Below are the code and all the weights of a small trained network. Each question names an input and a target symbol and asks about switching units off, where a switched-off unit gives its printed mean instead of its output.

import numpy as np


def w(rows, s, z=0):
    codes = np.array(rows[::2]) - 128.0
    scale = np.full(codes.shape[1], s)
    scale[-1] = z or s
    return codes * scale


def norm(h):
    return h / np.sqrt((h * h).mean(-1, keepdims=True) + 1e-5)


def f(y):
    return np.maximum(y, 0)


def softmax(a):
    e = np.exp(a - a.max(-1, keepdims=True))
    return e / e.sum(-1, keepdims=True)


def log_softmax(a):
    a = a - a.max(-1, keepdims=True)
    return a - np.log(np.exp(a).sum(-1, keepdims=True))


def net(x, mask):
    ids = ['βζηθλμξτφψ'.index(c) for c in x.split()]
    T = len(ids)
    res = E[ids] + P[:T]
    u = 0
    for l in range(2):
        r = norm(res)
        for j in range(3):
            rows = slice(2 * j, 2 * j + 2)
            q, k, v = (r @ M[l][rows].T for M in (Q, K, V))
            z = softmax(np.where(np.tri(T) > 0, q @ k.T / 2**0.5, -1e9)) @ v
            o = O[l][rows]
            res = res + np.where(mask[u + j], z, o[:, -1]) @ o[:, :-1]
        u += 3
        y = f(norm(res) @ A[l][:, :-1].T + A[l][:, -1])
        res = res + np.where(mask[u : u + 16], y, B[l][:, -1]) @ B[l][:, :-1]
        u += 16
    return log_softmax(norm(res)[-1] @ U[:, :-1].T + U[:, -1])


Q, K, V, O, A, B = {}, {}, {}, {}, {}, {}
E = w([
[221,171,87,25,132],'β',
[204,188,218,94,126],'ζ',
[80,127,228,94,58],'η',
[72,158,102,117,134],'θ',
[102,86,71,169,16],'λ',
[169,118,238,173,80],'μ',
[111,7,210,144,181],'ξ',
[211,140,69,189,110],'τ',
[174,161,157,84,25],'φ',
[186,125,77,137,196],'ψ',
],0.018)
P = w([
[3,148,226,121,120],'0',
[184,103,132,155,61],'1',
[168,112,125,169,65],'2',
[159,117,114,179,73],'3',
[158,125,120,189,73],'4',
[142,145,109,210,84],'5',
[140,160,106,218,87],'6',
[140,180,105,226,76],'7',
[113,201,84,255,93],'8',
],0.008)
Q[0] = w([
[116,60,43,135,254],'L0H0',
[197,121,63,111,93],'L0H0',
[69,90,138,32,195],'L0H1',
[43,169,146,90,195],'L0H1',
[33,197,160,161,206],'L0H2',
[105,104,110,199,94],'L0H2',
],0.0089)
K[0] = w([
[97,153,106,70,166],'L0H0',
[137,108,155,73,117],'L0H0',
[144,7,136,81,63],'L0H1',
[100,109,80,138,58],'L0H1',
[87,107,142,57,174],'L0H2',
[134,174,182,98,152],'L0H2',
],0.011)
V[0] = w([
[145,45,150,74,60],'L0H0',
[162,183,138,10,101],'L0H0',
[149,117,113,134,127],'L0H1',
[78,70,145,81,34],'L0H1',
[148,129,111,88,89],'L0H2',
[82,149,143,113,164],'L0H2',
],0.011)
O[0] = w([
[52,191,166,148,66,238],'L0H0',
[118,209,152,122,167,251],'L0H0',
[130,67,29,146,76,85],'L0H1',
[57,239,80,254,153,134],'L0H1',
[114,182,72,64,87,221],'L0H2',
[41,101,113,97,203,15],'L0H2',
],0.0052,0.002)
A[0] = w([
[176,132,84,152,162,3],'L0N0',
[111,114,53,122,82,106],'L0N1',
[96,93,173,151,248,88],'L0N2',
[136,169,167,126,148,45],'L0N3',
[57,130,76,123,102,144],'L0N4',
[148,119,117,157,86,216],'L0N5',
[152,156,103,76,127,70],'L0N6',
[143,135,86,219,161,81],'L0N7',
[62,99,156,102,90,109],'L0N8',
[133,76,168,151,133,54],'L0N9',
[143,146,176,165,163,136],'L0N10',
[189,170,56,164,144,51],'L0N11',
[119,76,126,159,137,49],'L0N12',
[185,100,167,188,94,47],'L0N13',
[173,162,96,160,154,220],'L0N14',
[78,158,160,69,111,72],'L0N15',
],0.013,0.0018)
B[0] = w([
[143,94,176,181,214,167],'L0N0',
[160,210,136,159,156,195],'L0N1',
[190,127,94,163,108,163],'L0N2',
[127,138,101,121,185,173],'L0N3',
[254,106,92,137,156,217],'L0N4',
[134,181,100,137,96,221],'L0N5',
[94,94,87,156,46,172],'L0N6',
[142,111,179,88,87,208],'L0N7',
[158,81,92,163,135,172],'L0N8',
[114,160,147,173,92,163],'L0N9',
[187,127,81,101,145,183],'L0N10',
[193,94,127,84,102,230],'L0N11',
[154,139,101,91,76,145],'L0N12',
[162,209,146,128,116,253],'L0N13',
[149,116,136,97,67,220],'L0N14',
[152,86,86,99,142,183],'L0N15',
],0.0081,0.0064)
Q[1] = w([
[151,147,82,135,162],'L1H0',
[200,157,152,158,68],'L1H0',
[106,97,123,136,139],'L1H1',
[76,130,26,132,241],'L1H1',
[89,112,159,104,126],'L1H2',
[186,155,188,130,6],'L1H2',
],0.015)
K[1] = w([
[118,90,189,100,74],'L1H0',
[23,154,164,110,209],'L1H0',
[129,210,181,10,142],'L1H1',
[209,150,157,159,94],'L1H1',
[206,79,54,161,111],'L1H2',
[1,122,112,138,237],'L1H2',
],0.012)
V[1] = w([
[225,151,148,216,121],'L1H0',
[144,103,205,174,163],'L1H0',
[136,195,254,99,98],'L1H1',
[182,206,71,169,143],'L1H1',
[142,126,174,35,163],'L1H2',
[208,79,72,108,68],'L1H2',
],0.01)
O[1] = w([
[144,169,179,158,126,213],'L1H0',
[126,140,174,174,177,124],'L1H0',
[148,137,165,124,43,113],'L1H1',
[111,251,122,132,104,254],'L1H1',
[165,146,169,71,169,116],'L1H2',
[226,106,93,113,101,129],'L1H2',
],0.012,0.0085)
A[1] = w([
[81,63,166,230,93,108],'L1N0',
[178,110,137,214,23,150],'L1N1',
[128,101,57,127,100,144],'L1N2',
[38,163,103,129,43,176],'L1N3',
[247,61,152,64,127,103],'L1N4',
[128,77,115,94,245,120],'L1N5',
[169,128,185,140,169,111],'L1N6',
[115,76,205,129,17,198],'L1N7',
[150,184,128,155,156,134],'L1N8',
[132,218,104,189,110,122],'L1N9',
[123,166,166,223,212,147],'L1N10',
[37,93,167,213,88,253],'L1N11',
[105,55,119,155,254,122],'L1N12',
[207,80,131,183,86,111],'L1N13',
[94,168,157,80,62,193],'L1N14',
[132,172,68,164,169,111],'L1N15',
],0.0084,0.0054)
B[1] = w([
[123,194,138,104,68,143],'L1N0',
[101,92,111,138,94,240],'L1N1',
[158,123,57,149,131,144],'L1N2',
[88,60,103,70,156,189],'L1N3',
[14,44,134,128,152,169],'L1N4',
[126,253,175,116,118,133],'L1N5',
[147,131,130,151,191,149],'L1N6',
[91,53,158,48,155,194],'L1N7',
[129,138,153,106,197,204],'L1N8',
[70,120,157,104,144,254],'L1N9',
[115,40,153,184,129,184],'L1N10',
[182,59,52,120,195,177],'L1N11',
[192,213,107,137,40,133],'L1N12',
[119,49,65,81,155,176],'L1N13',
[84,92,117,137,207,217],'L1N14',
[102,167,189,120,162,171],'L1N15',
],0.0079,0.009)
U = w([
[144,147,55,8,128,110],'β',
[165,172,237,67,171,121],'ζ',
[36,81,140,119,148,185],'η',
[147,183,52,174,209,255],'θ',
[100,163,56,217,42,91],'λ',
[102,154,231,214,60,99],'μ',
[155,59,127,221,133,145],'ξ',
[254,147,133,163,46,89],'τ',
[46,184,123,103,44,111],'φ',
[219,63,113,85,205,48],'ψ',
],0.0093,0.0047)

Each question gives the input, a string of symbols that net reads in full, and the target symbol t.
The units are the heads (2 rows each of Q, K, V and O) and the neurons (one row each of A and B). Each row of codes is followed by its name. A weight is (code - 128) times the scale printed after its matrix; where a second scale follows, it is the last column's (O, A, B and U).
mask holds one flag per unit, layer by layer, with each layer's heads first. A switched-off unit (its flag False) gives its mean, the last column of its rows in O or B, instead of its output. The means were averaged over made-up inputs and are rounded, as every weight is.
A unit's drop is (log p(t) with every unit on - log p(t) with that unit switched off) / (log p(t) with every unit on - log p(t) with every unit switched off).
The circuit of an input: a set's keep is (log p(t) with only the set's units on - log p(t) with every unit switched off) / (log p(t) with every unit on - log p(t) with every unit switched off). Starting from the 12 units with the biggest drops (on a tie, the unit counted first), units are removed one at a time, each time the one whose removal leaves the highest keep (on an exact tie, the one counted first), for as long as the keep stays at least 0.8.
circuit, biggest first: the units of the circuit, biggest drop first
most important unit: the unit with the biggest drop
top k neurons: the k neurons with the biggest drops, biggest first
top k neurons in layer l: the k neurons of layer l with the biggest drops, biggest first
which heads matter: for each layer, one digit per head in row order, 1 if its drop is at least 0.15 and else 0, layers parted by /
input φ ζ μ, target φ: which heads matter	110 / 100
input μ θ θ β ξ, target μ: circuit, biggest first	L0N9; L1H1
input φ ζ θ φ ζ ζ η, target η: which heads matter	110 / 001
input θ ζ β β, target θ: which heads matter	010 / 010
input μ τ τ ξ β φ φ, target μ: circuit, biggest first	L1H0; L0N11; L0N4
input λ ξ λ β, target λ: circuit, biggest first	L1H2; L0H1; L0N6
input θ ζ λ θ ψ λ, target θ: which heads matter	000 / 010
input τ θ η λ ξ β ξ, target τ: top 2 neurons	L0N2; L0N12
input τ τ τ μ η β θ ψ, target τ: which heads matter	001 / 001
input ψ θ θ φ ξ τ μ, target ψ: circuit, biggest first	L0H1; L1H1; L0H0
input ζ θ τ η λ τ θ ζ ψ, target ψ: circuit, biggest first	L0N11; L0H1
input λ θ τ θ θ, target λ: which heads matter	010 / 001
input ξ θ τ, target ξ: circuit, biggest first	L1H1; L1H0
input ζ θ θ φ θ η ξ θ μ, target ζ: most important unit	L1H2
input μ τ μ β η ζ θ ζ ξ, target μ: circuit, biggest first	L1H1
input λ θ τ ψ η θ, target λ: circuit, biggest first	L1H2; L0N10
input ζ λ ζ ζ θ β β, target ζ: circuit, biggest first	L1H2; L0N4; L1H0
input ψ ζ λ ζ ξ ζ, target ψ: which heads matter	010 / 011
input η φ μ λ η, target η: which heads matter	010 / 001
input ζ θ θ θ τ ξ τ θ ψ, target ψ: top neuron in layer 1	L1N4
input β η ζ φ, target β: top 2 neurons	L0N15; L0N13
input η ζ ψ, target η: which heads matter	010 / 001
input η η ζ ψ θ ξ μ ψ θ, target η: top 2 neurons in layer 0	L0N7; L0N13
input θ β φ θ ψ θ φ, target θ: which heads matter	000 / 010
